In the rows, 128 means zero.
Facts:
(tropibres, α, zikes); (bekagak, α, feklarik); (kluguk, α, geflal); (zuklos, α, trobro); (zoma, α, geflal); (kuplom, α, bruza); (skegrol, α, kifom)
(naklu, α, klafle); (grilol, α, vubom); (zikes, α, sasinik); (stikek, α, keto); (piflir, α, sevak); (midrafek, α, kuplom); (plotru, α, bruza)
(klatriflak, α, keto); (geplovo, α, retregrok); (susta, α, plakagrur); (drusko, α, gruvu); (nepan, α, piflir); (zadro, α, labragrok); (plogin, α, bremas)
(stemim, α, gruvu); (stegus, α, flanos); (gidrim, α, plipok); (zastim, α, plipok); (brupa, α, zubribru); (trilal, α, tiklepli); (mosim, α, dulivi)
(grustum, α, pidrem); (zilas, α, braplo); (restol, α, kluguk); (kenek, α, labragrok); (kibru, α, fliski); (saskir, α, braplo); (nibrekul, α, pofo)
(dranul, α, gidrim); (truskal, α, dulivi); (voke, α, keto); (pudrir, α, ligik); (meras, α, gaplan); (bogil, α, nele); (labir, α, tiklepli)
(flabros, α, sevak); (falam, α, zitru); (kofli, α, pidrem); (sketrom, α, skogrik); (mugok, α, kostatak); (lados, α, kleflo); (plumom, α, drodo)
(pidrem, α, klenol); (subes, α, kifom); (dreflu, α, zubribru); (raplem, α, skogrik); (naflir, α, belo); (roba, α, fluske); (teskik, α, plakagrur)
(muskisir, α, pasum); (gemo, α, kifom); (vusten, α, zubribru); (rugrogran, α, drodo); (bedelon, α, sevak); (skaruk, α, dromil); (klobizos, α, retregrok)
(stegrak, α, migrim); (nidil, α, funos); (kamu, α, keto); (tropibres, Ξ, gregen); (bekagak, Ξ, bremas); (zuklos, Ξ, klubraplol); (biflan, Ξ, nele)
(zoma, Ξ, pasum); (skubapu, Ξ, nomukul); (kuplom, Ξ, funos); (skegrol, Ξ, gruvu); (naklu, Ξ, braplo); (mivobir, Ξ, kapa); (zikes, Ξ, fopos)
(plotru, Ξ, laklo); (klatriflak, Ξ, plakagrur); (planife, Ξ, keto); (susta, Ξ, klenol); (nele, Ξ, feklarik); (drusko, Ξ, sasinik); (sufle, Ξ, drodo)
(plogin, Ξ, vubom); (dipir, Ξ, bruza); (geflal, Ξ, nele); (nusuklam, Ξ, fluske); (feklarik, Ξ, voke); (stegus, Ξ, keto); (gidrim, Ξ, labragrok)
(plugror, Ξ, nomukul); (brupa, Ξ, nele); (trilal, Ξ, feklarik); (kesim, Ξ, zikes); (klafle, Ξ, migrim); (grutrezo, Ξ, dunok); (vavil, Ξ, dritiran)
(saskir, Ξ, geflal); (nibrekul, Ξ, plipok); (dranul, Ξ, dobrik); (lukegim, Ξ, retregrok); (falamer, Ξ, nele); (truskal, Ξ, kapa); (zugok, Ξ, kostatak)
(drivar, Ξ, bogil); (pudrir, Ξ, loplam); (skestas, Ξ, bruza); (kleze, Ξ, fluske); (tesak, Ξ, kapa); (bogil, Ξ, trusken); (labir, Ξ, migrim)
(flabros, Ξ, braplo); (rabros, Ξ, belo); (sketrom, Ξ, plipok); (laklo, Ξ, sevak); (klenol, Ξ, migrim); (pidrem, Ξ, pofo); (subes, Ξ, kapa)
(flaske, Ξ, dunok); (nebrutrer, Ξ, klafle); (tinisor, Ξ, gruvu); (kebas, Ξ, kapa); (roba, Ξ, flanos); (kagovos, Ξ, fliski); (teskik, Ξ, tiklepli)
(guda, Ξ, geflal); (mudrok, Ξ, retregrok); (bedelon, Ξ, drodo); (zeruk, Ξ, bruza); (latron, Ξ, fopos); (reko, Ξ, dunok); (klobizos, Ξ, bogil)
(nidil, Ξ, gidrim); (kamu, Ξ, zikes); (tropibres, Σ, fluske); (bekagak, Σ, sasinik); (pluplo, Σ, fliski); (kluguk, Σ, fliski); (pofo, Σ, dunok)
(dobrik, Σ, kostatak); (deno, Σ, fopos); (zuklos, Σ, gregen); (zetres, Σ, pubren); (plakagrur, Σ, sevak); (biflan, Σ, ligik); (zoma, Σ, duze)
(skubapu, Σ, fluske); (kuplom, Σ, flanos); (gigrom, Σ, gregen); (skegrol, Σ, braplo); (naklu, Σ, fluske); (drodo, Σ, gregen); (mivobir, Σ, fopos)
(grilol, Σ, trobro); (zikes, Σ, fluske); (stikek, Σ, trobro); (labragrok, Σ, migrim); (piflir, Σ, plipok); (midrafek, Σ, loplam); (plotru, Σ, loplam)
(rokekle, Σ, drodo); (klatriflak, Σ, keto); (geplovo, Σ, grunin); (rafe, Σ, dobrik); (planife, Σ, gaplan); (susta, Σ, grunin); (nele, Σ, pofo)
(kifom, Σ, dritiran); (drusko, Σ, trobro); (nepan, Σ, fliski); (zadro, Σ, gaplan); (sufle, Σ, braplo); (plogin, Σ, dritiran); (retregrok, Σ, trusken)
(dipir, Σ, dritiran); (dadri, Σ, grunin); (stemim, Σ, gaplan); (fluske, Σ, trusken); (geflal, Σ, grunin); (nusuklam, Σ, loplam); (flanos, Σ, pubren)
(feklarik, Σ, trusken); (stegus, Σ, fopos); (duze, Σ, gruvu); (gidrim, Σ, flegrom); (zastim, Σ, zubribru); (plugror, Σ, keto); (brupa, Σ, dulivi)
(bruza, Σ, dunok); (trilal, Σ, bremas); (kesim, Σ, zubribru); (klafle, Σ, ligik); (ligik, Σ, pubren); (braplo, Σ, gruvu); (mosim, Σ, migrim)
(grustum, Σ, retregrok); (flubras, Σ, dromil); (zilas, Σ, dritiran); (restol, Σ, keto); (kenek, Σ, duze); (kibru, Σ, pofo); (dulivi, Σ, dunok)
(belo, Σ, loplam); (kevo, Σ, dobrik); (grutrezo, Σ, belo); (vavil, Σ, zitru); (saskir, Σ, retregrok); (nibrekul, Σ, retregrok); (dranul, Σ, fopos)
(nomukul, Σ, dobrik); (lukegim, Σ, gruvu); (falamer, Σ, bremas); (truskal, Σ, flegrom); (zugok, Σ, fopos); (drivar, Σ, fliski); (voke, Σ, drodo)
(dranu, Σ, labragrok); (pudrir, Σ, duze); (meras, Σ, fluske); (klubraplol, Σ, trusken); (skestas, Σ, klubraplol); (kleze, Σ, duze); (tesak, Σ, loplam)
(bogil, Σ, gruvu); (labir, Σ, flanos); (flabros, Σ, drodo); (sasinik, Σ, fopos); (falam, Σ, dobrik); (rabros, Σ, kostatak); (kofli, Σ, sasinik)
(sketrom, Σ, kapa); (mugok, Σ, dobrik); (lados, Σ, migrim); (klisul, Σ, klubraplol); (laklo, Σ, dromil); (pasum, Σ, kostatak); (plumom, Σ, dobrik)
(dromil, Σ, pubren); (klenol, Σ, dritiran); (pidrem, Σ, zubribru); (subes, Σ, dulivi); (dufle, Σ, gregen); (skogrik, Σ, loplam); (tiklepli, Σ, labragrok)
(flaske, Σ, sasinik); (grunin, Σ, plipok); (kapa, Σ, vubom); (plobrulus, Σ, dulivi); (rugus, Σ, duze); (dreflu, Σ, zubribru); (raplem, Σ, migrim)
(nebrutrer, Σ, kifom); (staskisa, Σ, funos); (keto, Σ, gregen); (naflir, Σ, drodo); (tinisor, Σ, pubren); (kebas, Σ, retregrok); (bremas, Σ, kostatak)
(roba, Σ, zubribru); (kagovos, Σ, duze); (teskik, Σ, kostatak); (guda, Σ, flanos); (muskisir, Σ, belo); (sevak, Σ, trusken); (gemo, Σ, keto)
(funos, Σ, gregen); (vusten, Σ, flegrom); (mudrok, Σ, klubraplol); (rugrogran, Σ, bremas); (bedelon, Σ, kostatak); (zeruk, Σ, drodo); (latron, Σ, pubren)
(skaruk, Σ, braplo); (kleflo, Σ, vubom); (zubribru, Σ, gregen); (reko, Σ, trusken); (klobizos, Σ, gruvu); (stegrak, Σ, funos); (nidil, Σ, grunin)
(kamu, Σ, loplam); (ninu, Σ, pubren); (tropibres, γ, 956); (bekagak, γ, 669); (pluplo, γ, 500); (kluguk, γ, 311); (deno, γ, 500)
(zuklos, γ, 956); (zetres, γ, 956); (plakagrur, γ, 475); (biflan, γ, 804); (zoma, γ, 311); (skubapu, γ, 500); (kuplom, γ, 311)
(gigrom, γ, 700); (skegrol, γ, 669); (naklu, γ, 700); (mivobir, γ, 718); (grilol, γ, 329); (stikek, γ, 718); (piflir, γ, 718)
(midrafek, γ, 700); (rokekle, γ, 435); (klatriflak, γ, 700); (geplovo, γ, 435); (rafe, γ, 669); (susta, γ, 475); (nele, γ, 956)
(zadro, γ, 500); (sufle, γ, 500); (plogin, γ, 358); (dadri, γ, 669); (stemim, γ, 435); (geflal, γ, 718); (nusuklam, γ, 804)
(feklarik, γ, 700); (stegus, γ, 137); (zastim, γ, 137); (brupa, γ, 311); (bruza, γ, 669); (trilal, γ, 669); (kesim, γ, 500)
(klafle, γ, 700); (mosim, γ, 700); (grustum, γ, 669); (flubras, γ, 329); (restol, γ, 804); (kenek, γ, 500); (kibru, γ, 51)
(kevo, γ, 435); (grutrezo, γ, 804); (vavil, γ, 311); (saskir, γ, 358); (dranul, γ, 475); (nomukul, γ, 700); (lukegim, γ, 700)
(truskal, γ, 51); (drivar, γ, 137); (voke, γ, 700); (dranu, γ, 700); (pudrir, γ, 669); (meras, γ, 358); (skestas, γ, 500)
(kleze, γ, 51); (tesak, γ, 718); (bogil, γ, 669); (labir, γ, 700); (kofli, γ, 435); (sketrom, γ, 358); (mugok, γ, 358)
(lados, γ, 956); (klisul, γ, 475); (pasum, γ, 311); (plumom, γ, 500); (klenol, γ, 329); (pidrem, γ, 669); (subes, γ, 669)
(dufle, γ, 669); (skogrik, γ, 435); (tiklepli, γ, 669); (flaske, γ, 358); (plobrulus, γ, 358); (rugus, γ, 700); (dreflu, γ, 956)
(raplem, γ, 358); (nebrutrer, γ, 669); (staskisa, γ, 311); (naflir, γ, 51); (tinisor, γ, 669); (roba, γ, 329); (kagovos, γ, 329)
(teskik, γ, 956); (guda, γ, 718); (muskisir, γ, 358); (gemo, γ, 311); (vusten, γ, 435); (mudrok, γ, 700); (rugrogran, γ, 718)
(bedelon, γ, 358); (zeruk, γ, 718); (latron, γ, 804); (skaruk, γ, 358); (kleflo, γ, 475); (reko, γ, 718); (stegrak, γ, 358)
(ninu, γ, 137)

Known rows:
[115 137 124  98 167 147 171  67 111 104 114 135 120 143 118 142 122 157
 122 132 112 107  93 120 148 142 136  73]: teskik
[112 148 135 171 135 139 175 142 157 124  98  77 103 119  76 114 116 134
 125 125 115 103 123 106 145  98 105 100]: geplovo
[161 144 117 132 130 137  74 150 115  98 105  95 144 111 198 144 128 138
  71 157 154 108  98 124 139 106 123 160]: flegrom
[100 138 127 127 133 147 141 124 139 124 121 142 108 130 134 129 138 142
 136 137 122 125 122 126 124 122 112  93]: zugok
[ 86  81 170  86 115  86 101 164 111 173 174 180 155 176 113  80  99  89
 173 125 123 161 178 137 108 169 122 153]: drivar
[148 164 119 125 143 155  83 149 118 110 121  97 155 112 212 147 123 118
  50 150 163 112  98 122 117 112 107 160]: dromil
[ 80 123 158  93 157 125 137 131 105 148 156 161 145 179 107 112  89 119
 131 113 105 130 115 128 132 155 112 120]: rafe
[174 155 128 123 118 151  75 124 145 126 121 100 110 118 216 125 134 116
  28 141 141 157  96 154 139 112 106 152]: migrim
[ 96 113 137 106 129 126 116 123 129 134 154 174 131 149 129 137 121 139
 153 124 122 133 117 132 123 154 124 114]: pluplo
[126 168 137 107 170 142  88 151 101 113 117  94 154 139 191 137  97 136
  47 154 137  94  84 114 146 109 103 132]: dobrik
[151 107  56 156 143  55  96 126 138 129 182 177 126  97 130 143 166 142
 174 111  86 154 169 147  89 154 136 111]: kesim
[173 119 141 140  20 174  97 129 152  93  66 118 120 107 209 171 166 121
 130 152 235 130 131 122 119  85 143 195]: retregrok
[113 107 157 144  52 161 148 129 169 138 104 147 115 127 114 132 151 106
 174 118 179 147 155 124 104 113 124 150]: plakagrur
[150 179 115 144 123 155  79 151 101 130 122 103 137 129 217 166 126 118
  77 152 151 109 107 151 132 111 118 164]: sasinik
[105 166 136 184 133 167 177 128 156 144 117  87 112 122 110 122 129 116
 116 113 116 116 141 127 118 107  85 102]: skogrik
[157 113 114 113 151 191 164  66 117 130 144 140 124 106 159 140 127  97
 151 122 125 113  62 126 127 119 133  72]: nele
[214 160  38 195 153  87  36 171 152 108 155  98 154  48 179 161 180 130
 107 131 104 148 129 137  84 122 144 156]: zubribru

Rows:
No name comes twice in this set of rows, the named rows included.
[ 83  88 173  87 125  89  96 166 104 170 176 177 169 186 110  92  76  92
 149 121 120 157 157 134 118 161 118 161]	ninu
[125 148 117 111 145 165 163  71 124 110 122 140 125 131 126 159 130 149
 124 118 124 118  93 124 135 145 136  92]	zetres
[150 132  61 173 149  86 109 125 154 125 158 144 100  71 125 144 175 152
 157 114  80 145 154 140  99 127 124  88]	plugror
[133 142 113 114 140 155 162  82 113 105 125 135 100 133 112 169 142 166
 123 128 117 107  93 127 156 144 158  99]	lados
[ 75 176 147 157 163 160 179 139 143 142 111  78 122 133  88 101 101 122
  98 118 111 104 115 116 138 112  77  80]	kevo
[168 137 133 144  38 175  91 136 142 109  73 113 120 107 211 173 169 126
 117 162 216 125 127 134 122 100 143 194]	sevak
[211 135  52 178 135  75  48 159 133  94 147  97 131  57 177 163 158 149
  92 131 108 133 132 135 101 118 135 160]	gregen
[103 116 134 109 160 165 145 124 119 147 140 140 104 139 152 109 109 108
 142 136 107  93  81 131 137 109 104  59]	falamer
[149 148 120 109 131 138  78 156  98  97 110  82 133 102 197 143 134 150
  65 159 127 110 101 127 106  66 132 191]	kapa
[150 126  58 184 141  65 107 132 148 122 150 132  90  87 111 154 172 171
 168 127  73 129 152 145 114 135 143  86]	flabros
[141 115 162 104 145 121 147  78 119 139 101  97 141 172  84  91  99 100
 119 129  95 171 133 144 165 168 149 118]	labir
[100 102 155  72 130 113 129 137  86 137 130 141 130 156 104 103 126 149
 157 134  77 135 141 126 115 104 155 159]	subes
[111 110 160 144  44 155 158 138 170 135 100 143 100 131  97 133 149 120
 187 117 178 146 149 118 123 112 143 155]	klisul
[118 159 127 154 148 150 166 168 166 125 106  74 103 114  66 110 139 131
 138 140 128 114 120 114 148 108 127 105]	vusten
[152  89 149 127  59 172 182  91 140 145 117 148 133 129  97 123 136  73
 188  96 173 169 145 120 107 125 156 158]	feklarik

Now the same objects, written a new way:
Known rows:
[139 163 138 166 105 159 127 125 142 187 128 121  41 112 145 115 153 111
 150 176 136 163 123 155 137 116  99  93 118 143 145  95 148 139]: klafle
[110 109 126 141 142 141 126 125 140 142 119  77  74 148 155 114 127 140
 131 131 133 126 129 127 152 146 124 109 135 139 152 115 121 138]: ninu
[ 72 110 131 145 140 152 150  73 168 130 136 134 113 110 132 117 116 108
 130 133 145  95 102 106 151 174 128 126 108  70 122 129  89 141]: subes
[ 92 151 124 139 141 164 159 145 165 150 119  68  57 119 141 116 124 131
 163 126 108 178 107 129 143 181 130 139 137 109 134 112 110 163]: plumom
[107 125 113 136 149 125 131 125 133 140 136 100  69 137 142 115 122 138
 137 138 109 161 116 126 158 124 111 138 146 111 162 129 114 159]: flubras
[113  69 119 154 159 119 132 128  99 113 152 155 101 193 144 163 163 139
 139 217 131  74 160 201 123 160  80 150 143 118  77 166 138 152]: skestas
[105 113 136 140 118 142 136 135 157 131 101  49 109 142 157 121 130 122
 121 117 145  96 133 130 141 189 146  96 127 134 123 111 125 108]: geplovo
[109 111 138 142 117 143 135 131 158 128 100  44 118 141 155 118 132 123
 120 123 142  98 134 131 139 190 152 100 130 132 123 113 122 109]: kofli
[131  97 127 127 106 137 128 151 168 130  59  47 124 128 172 118 146 142
 128 131 123  99 132 153 136 185 152 108 135 152 127 120 122 103]: vusten
[158 133 124 161 102 111 130  92 106 119  92 131  97 116 152 105 154 106
 116 138 160 137 125 143 184  98  88  93 144 122 210 113 149 100]: migrim
[103 138 123 142 142 155 130 137 155 152 113  66  82 131 169 112 115 122
 149 144 128 154 122 110 131 179 149 113 129 132 123  92 125 149]: teskik
[ 79  71  89 127 119 151 103 142 122 144 128  89  81 123 138 141 104 112
 147 147  96 159 134  97 153 127 106 105 154  84 118 157 118 137]: geflal
[153 131 158 128  93 147 128 139 159 145 131 107 135  76  68 135 132 135
  66  69 112  41 111 116 106 117 160 140 183 140 107 161 162 118]: restol
[ 79  86 119 129 147 132 110  97 168 153 127 140  88 130 151 122 119 143
 130 148 111 115 100 123 145 133 113 148 104  93 146 135  82 156]: tesak
[100 124 139 139 121 147 155 136 150 125 110  78  91 123 128 131 140 127
 130 115 127 116 118 144 148 175 116 137 143 110 127 137 123 128]: muskisir
[144  94  98 151 132 120 135  58 125 119  67 176 102 117 162  92 142 138
 107 112 177 102 106 116 175 117  92 123 136  94 212 110 118 110]: kapa
[ 91 145 128 139 137 158 143 141 160 143 119  81  73 116 144 124 123 122
 163 134 117 164 117 129 143 177 128 136 137 112 127 117 121 155]: zoma

Rows:
No name comes twice in this set of rows, the named rows included.
[115 112 122 143 127 170 146 102 172 160  92 144  86 109 141 121 138 141
 134 132 148  99 104 131 118 177 119 142 118  97 111 117 110 134]	truskal
[103  60 117 151 121 126 155 135 109 105 129 125 126 183 139 169 160 121
 128 206 139  61 163 202 124 190  80 138 142  92  51 179 130 107]	saskir
[ 96 125 136 150 138 180 137 139 152 153 109  83  39 121 137 130 133 141
 170 123 131 140 117 129 142 170 109 123 132 135 131 118 124 157]	kleze
[113 133 117 132 141 125 140 132 141 140 141 105  99 136 138 119 127 127
 128 149  97 151 115 134 141 145 127 152 152 101 135 131 120 154]	grilol
[144  97 166 127 103 143  88 133 158 149 137  76 134 102  91 135 123 139
  53  65 120   5 120  98 114 102 169  98 166 175 124 154 155 111]	rokekle
[ 66 118 141 133 139 157 132 140 165 143 120  42  49 132 145 126 125 136
 158 111 109 156 112 125 165 167 114 124 121 119 155 125  93 153]	rafe
[162 137 156 131 101 157 124 139 155 158 141 124 123  72  64 134 135 143
  67  74 110  47 106 117  96 106 157 146 193 145 105 155 168 128]	naflir
[ 91 128 128 140 143 159 141 137 151 150 125  69  49 130 139 122 129 142
 150 122 116 152 113 132 148 156 115 129 136 126 146 122 112 160]	pasum
[111 146 144 151 104 122 112 122 151 166 151 121  80 119 136 128 143  98
 145 187  97 155 117 153 154  98  97 113 111 120 148 131 131 144]	klenol
[129 115 158 115 132 122  75 134 151 138 165 141 134  90  78 142 107 135
  89  95  73  58 108  92 119  68 158 152 177 140 128 178 158 156]	zeruk
[171 128 138 138 122 160 116 136 139 179 155 138  85  98  90 120 131 157
  74  98 116  74 112 116  96  91 145 134 192 156 117 141 164 153]	gigrom
[114  61 116 153 154 113 139 127 100 121 154 154  98 203 145 161 166 143
 123 225 130  70 163 210 123 155  72 150 142 113  69 175 131 140]	skubapu
[ 93 121 134 134 131 136 136 132 150 125 112  87 105 126 140 134 131 117
 142 134 113 126 120 133 149 167 121 133 132 108 125 133 117 133]	bekagak
[ 79 143 124 128 144 137 140 136 160 138 132  63  84 130 152 115 114 123
 152 139  95 178 110 119 152 168 138 141 131  96 145 120 103 164]	rugrogran
[115  74 117 153 142 111 146 131 109 111 141 136 129 194 155 159 160 124
 116 219 137  67 166 200 115 184  97 145 137 107  61 157 137 121]	nibrekul

